Below are the code and all the weights of a small trained network. Each question names an input and a target symbol and asks about switching units off, where a switched-off unit gives its printed mean instead of its output.

import numpy as np


def w(rows, s, z=0):
    codes = np.array(rows[::2]) - 128.0
    scale = np.full(codes.shape[1], s)
    scale[-1] = z or s
    return codes * scale


def norm(h):
    return h / np.sqrt((h * h).mean(-1, keepdims=True) + 1e-5)


def f(y):
    return y / 2 * (1 + np.tanh(0.7978845608 * (y + 0.044715 * y**3)))


def softmax(a):
    e = np.exp(a - a.max(-1, keepdims=True))
    return e / e.sum(-1, keepdims=True)


def log_softmax(a):
    a = a - a.max(-1, keepdims=True)
    return a - np.log(np.exp(a).sum(-1, keepdims=True))


def net(x, mask):
    ids = ['ΔΛΞΣμω'.index(c) for c in x.split()]
    T = len(ids)
    res = E[ids] + P[:T]
    u = 0
    for l in range(2):
        q, k, v = (norm(res) @ M[l].T for M in (Q, K, V))
        z = softmax(np.where(np.tri(T) > 0, q @ k.T / 4**0.5, -1e9)) @ v
        res = res + np.where(mask[u], z, O[l][:, -1]) @ O[l][:, :-1]
        u += 1
        y = f(norm(res) @ A[l][:, :-1].T + A[l][:, -1])
        res = res + np.where(mask[u : u + 4], y, B[l][:, -1]) @ B[l][:, :-1]
        u += 4
    return log_softmax(norm(res)[-1] @ U[:, :-1].T + U[:, -1])


Q, K, V, O, A, B = {}, {}, {}, {}, {}, {}
E = w([
[1,59,207,92,162,51],'Δ',
[175,133,82,104,128,52],'Λ',
[99,83,29,43,103,122],'Ξ',
[149,130,116,136,213,37],'Σ',
[227,57,121,172,84,122],'μ',
[60,52,196,127,42,140],'ω',
],0.015)
P = w([
[126,156,156,111,89,44],'0',
[142,81,170,64,106,73],'1',
[112,105,78,162,110,68],'2',
[206,104,144,35,128,104],'3',
[98,147,38,204,93,68],'4',
[199,106,175,30,183,204],'5',
[110,108,21,180,166,168],'6',
[138,119,61,41,180,4],'7',
],0.015)
Q[0] = w([
[87,123,91,186,112,62],'0.h1',
[204,125,254,64,147,158],'0.h1',
[110,151,104,211,48,172],'0.h1',
[130,94,122,27,151,155],'0.h1',
],0.017)
K[0] = w([
[163,114,122,72,186,225],'0.h1',
[81,157,46,180,45,55],'0.h1',
[187,131,212,40,116,84],'0.h1',
[97,181,116,246,170,137],'0.h1',
],0.014)
V[0] = w([
[216,150,114,171,207,88],'0.h1',
[32,185,98,54,212,70],'0.h1',
[105,149,114,70,86,184],'0.h1',
[94,73,9,2,130,117],'0.h1',
],0.014)
O[0] = w([
[36,71,140,163,216,59,131],'0.h1',
[248,3,117,240,23,155,177],'0.h1',
[223,248,202,90,163,178,93],'0.h1',
[245,42,184,74,212,233,249],'0.h1',
],0.013,0.014)
A[0] = w([
[167,9,144,63,161,82,147],'0.n1',
[77,41,218,68,151,194,229],'0.n2',
[168,55,212,150,138,126,210],'0.n3',
[194,152,102,95,181,110,252],'0.n4',
],0.014,0.011)
B[0] = w([
[135,251,138,191,142,130,250],'0.n1',
[149,219,34,110,168,123,240],'0.n2',
[149,185,143,117,109,203,250],'0.n3',
[96,175,95,93,76,145,209],'0.n4',
],0.014,0.02)
Q[1] = w([
[182,177,63,84,132,168],'1.h1',
[134,202,53,130,64,146],'1.h1',
[167,180,5,106,147,151],'1.h1',
[93,187,62,79,121,160],'1.h1',
],0.018)
K[1] = w([
[97,173,251,166,71,86],'1.h1',
[152,123,210,139,126,65],'1.h1',
[145,139,241,108,133,96],'1.h1',
[111,138,227,165,74,100],'1.h1',
],0.02)
V[1] = w([
[64,87,139,37,145,254],'1.h1',
[165,60,9,127,229,121],'1.h1',
[58,22,186,189,151,125],'1.h1',
[174,23,153,167,138,226],'1.h1',
],0.016)
O[1] = w([
[162,228,229,110,102,226,60],'1.h1',
[129,114,109,28,201,202,77],'1.h1',
[163,166,138,18,147,7,6],'1.h1',
[201,162,185,129,200,104,86],'1.h1',
],0.018)
A[1] = w([
[98,154,254,140,163,175,120],'1.n1',
[139,183,89,187,113,129,212],'1.n2',
[181,85,172,97,105,88,8],'1.n3',
[95,60,150,82,188,63,46],'1.n4',
],0.02,0.012)
B[1] = w([
[51,35,180,98,94,197,142],'1.n1',
[65,216,79,80,119,131,252],'1.n2',
[196,119,27,204,3,106,127],'1.n3',
[108,114,21,192,59,202,134],'1.n4',
],0.015,0.024)
U = w([
[129,254,53,158,155,109,74],'Δ',
[71,30,26,212,195,189,2],'Λ',
[130,113,181,88,177,183,161],'Ξ',
[82,106,160,78,157,54,212],'Σ',
[85,194,105,16,9,114,70],'μ',
[129,116,149,132,47,89,251],'ω',
],0.0074,0.0083)

Each question gives the input, a string of symbols that net reads in full, and the target symbol t.
The units are the heads (4 rows each of Q, K, V and O) and the neurons (one row each of A and B). Each row of codes is followed by its name. A weight is (code - 128) times the scale printed after its matrix; where a second scale follows, it is the last column's (O, A, B and U).
mask holds one flag per unit, layer by layer, with each layer's heads first. A switched-off unit (its flag False) gives its mean, the last column of its rows in O or B, instead of its output. The means were averaged over made-up inputs and are rounded, as every weight is.
A unit's drop is (log p(t) with every unit on - log p(t) with that unit switched off) / (log p(t) with every unit on - log p(t) with every unit switched off).
The circuit of an input: a set's keep is (log p(t) with only the set's units on - log p(t) with every unit switched off) / (log p(t) with every unit on - log p(t) with every unit switched off). Starting from all 10 units, units are removed one at a time, each time the one whose removal leaves the highest keep (on an exact tie, the one counted first), for as long as the keep stays at least 0.8.
units of the circuit, in order: the units of the circuit, biggest drop first
unit that matters most: the unit with the biggest drop
k most important neurons: the k neurons with the biggest drops, biggest first
k most important neurons of layer l: the k neurons of layer l with the biggest drops, biggest first
drop when u is switched off: that unit's drop, to one decimal
input Ξ Δ Ξ Δ ω Λ Δ, target Ξ: units of the circuit, in order -> [1.h1; 0.h1]
input Ξ Σ μ μ μ, target Ξ: units of the circuit, in order -> [1.h1; 0.h1; 1.n1]
input Ξ Σ Λ Σ, target Ξ: units of the circuit, in order -> [1.h1; 0.h1]
input Σ μ Δ Λ Ξ ω ω, target Σ: most important neuron of layer 1 -> [1.n2]
input Σ Ξ Δ μ Ξ, target Σ: units of the circuit, in order -> [0.h1; 0.n2; 1.h1]
input μ ω ω, target μ: units of the circuit, in order -> [0.h1; 1.h1; 0.n1]
input μ Δ Σ, target μ: 2 most important neurons of layer 0 -> [0.n1; 0.n3]
input Ξ Δ Ξ ω Δ Λ, target Ξ: units of the circuit, in order -> [1.h1; 0.h1; 0.n1]
input μ Ξ μ Σ Δ Λ, target μ: 3 most important neurons -> [0.n1; 0.n2; 0.n3]
input μ μ ω ω Σ, target μ: units of the circuit, in order -> [0.h1; 1.h1; 0.n1; 0.n2]
input μ Δ Δ, target μ: 2 most important neurons -> [0.n1; 0.n3]
input ω Λ ω ω ω Ξ Δ Δ, target ω: drop when 0.n2 is switched off -> 0.2
input ω Δ Δ Λ Λ Λ Δ Ξ, target ω: drop when 1.h1 is switched off -> 0.4
input Ξ Ξ Σ, target Ξ: unit that matters most -> 0.h1
input μ μ Ξ Σ Σ Ξ ω Δ, target μ: drop when 1.n4 is switched off -> 0.0
input Λ μ μ ω Σ Σ, target Λ: drop when 0.n2 is switched off -> 0.2
